Here is a tiny trained network, its code and every weight. The questions are about switching its units off for an input and a class, where a switched-off unit gives its printed mean instead of its output.

import numpy as np


def w(rows, s, z=0):
    codes = np.array(rows[::2]) - 128.0
    scale = np.full(codes.shape[1], s)
    scale[-1] = z or s
    return codes * scale


def f(y):
    return np.maximum(y, 0)


def log_softmax(a):
    a = a - a.max(-1, keepdims=True)
    return a - np.log(np.exp(a).sum(-1, keepdims=True))


def net(x, mask):
    res = np.array(x, float).reshape(1, 4) / 4 @ E
    y = f(res @ A[0][:, :-1].T + A[0][:, -1])
    res = res + np.where(mask, y, B[0][:, -1]) @ B[0][:, :-1]
    return log_softmax(res[-1] @ U[:, :-1].T + U[:, -1])


A, B = {}, {}
E = w([
[145,34,134,192,121,73,133,120,155],'x0',
[88,132,110,111,193,161,88,95,229],'x1',
[157,81,172,56,64,123,50,146,155],'x2',
[254,167,164,139,162,80,158,154,174],'x3',
],0.011)
A[0] = w([
[160,102,146,59,93,137,81,129,142,103],'n0',
[81,108,125,129,179,135,114,114,227,100],'n1',
[128,64,136,172,136,118,118,122,164,127],'n2',
[210,160,143,136,129,112,138,126,172,104],'n3',
[131,170,123,103,126,140,124,131,120,247],'n4',
[121,246,130,53,126,160,119,126,97,44],'n5',
[84,183,104,225,206,124,184,119,120,86],'n6',
[119,90,138,139,137,122,126,122,133,223],'n7',
[183,144,143,134,158,132,147,151,155,82],'n8',
[208,150,131,130,163,108,125,135,148,86],'n9',
[4,75,120,129,104,152,107,126,85,65],'n10',
[170,116,144,140,62,108,154,142,4,73],'n11',
[114,153,132,104,161,153,104,130,195,83],'n12',
[134,22,121,208,121,94,139,120,145,66],'n13',
[166,147,137,126,127,125,143,130,142,69],'n14',
[148,88,145,58,91,115,72,139,176,79],'n15',
],0.019,0.012)
B[0] = w([
[177,65,155,129,116,185,151,122,122,207],'n0',
[146,169,76,133,195,115,66,106,197,226],'n1',
[105,150,147,116,176,131,158,177,102,192],'n2',
[70,120,118,148,84,89,129,88,113,212],'n3',
[160,250,168,175,93,78,181,164,72,215],'n4',
[64,82,160,46,212,152,134,191,93,213],'n5',
[226,51,173,119,70,183,141,120,147,249],'n6',
[151,237,150,169,81,112,179,130,86,195],'n7',
[71,81,111,127,114,102,121,104,117,182],'n8',
[71,117,103,136,87,124,109,86,74,200],'n9',
[46,72,103,147,66,81,117,70,84,238],'n10',
[165,155,76,140,210,135,59,102,227,229],'n11',
[128,162,93,141,191,127,83,123,176,188],'n12',
[86,140,167,59,181,139,142,203,80,210],'n13',
[81,85,123,139,137,140,115,117,108,153],'n14',
[206,62,154,118,85,160,140,123,141,214],'n15',
],0.025,0.019)
U = w([
[50,80,135,151,73,70,115,84,76,119],'0',
[223,50,205,121,84,192,149,144,133,138],'1',
[84,149,202,47,192,124,154,245,73,153],'2',
[151,157,98,143,189,120,59,126,187,180],'3',
[153,250,186,193,66,70,221,196,94,255],'4',
[87,162,69,95,42,133,253,214,221,60],'5',
[100,102,61,131,80,115,219,236,207,50],'6',
],0.0066,0.0067)

Each question gives the input, the list of numbers given to net, and the class t.
The units are the neurons (one row each of A and B). Each row of codes is followed by its name. A weight is (code - 128) times the scale printed after its matrix; where a second scale follows, it is the last column's (A, B and U).
mask holds one flag per neuron, in row order. A switched-off neuron (its flag False) gives its mean, the last column of its row in B, instead of its output. The means were averaged over made-up inputs and are rounded, as every weight is.
A unit's drop is (log p(t) with every unit on - log p(t) with that unit switched off) / (log p(t) with every unit on - log p(t) with every unit switched off).
The circuit of an input: a set's keep is (log p(t) with only the set's units on - log p(t) with every unit switched off) / (log p(t) with every unit on - log p(t) with every unit switched off). Starting from the 12 units with the biggest drops (on a tie, the unit counted first), units are removed one at a time, each time the one whose removal leaves the highest keep (on an exact tie, the one counted first), for as long as the keep stays at least 0.8.
circuit, biggest first: the units of the circuit, biggest drop first
unit that matters most: the unit with the biggest drop
k most important neurons: the k neurons with the biggest drops, biggest first
drop when u is switched off: that unit's drop, to one decimal
input [-3,6,3,6], class 0: 2 most important neurons -> n11, n3
input [3,5,-2,1], class 3: circuit, biggest first -> n1
input [4,4,4,4], class 0: 2 most important neurons -> n6, n11
input [1,4,-1,-3], class 3: 3 most important neurons -> n1, n4, n3
input [-5,-4,-1,4], class 2: 2 most important neurons -> n5, n10
input [3,-3,7,-6], class 1: 3 most important neurons -> n15, n0, n3
input [-3,-7,-8,1], class 1: 2 most important neurons -> n6, n1
input [6,5,3,2], class 2: 3 most important neurons -> n13, n11, n2
input [-5,8,-6,-5], class 3: 2 most important neurons -> n1, n12
input [4,7,5,-1], class 3: 3 most important neurons -> n1, n6, n12
input [-6,-3,4,-2], class 2: 2 most important neurons -> n5, n6
input [-6,-6,-1,-5], class 2: 3 most important neurons -> n5, n1, n4
input [-4,5,4,-4], class 3: drop when n6 is switched off -> 3.1
input [8,1,-6,-1], class 2: unit that matters most -> n13
input [1,1,2,8], class 0: drop when n4 is switched off -> 0.0
input [-3,-6,1,1], class 3: drop when n11 is switched off -> 1.5
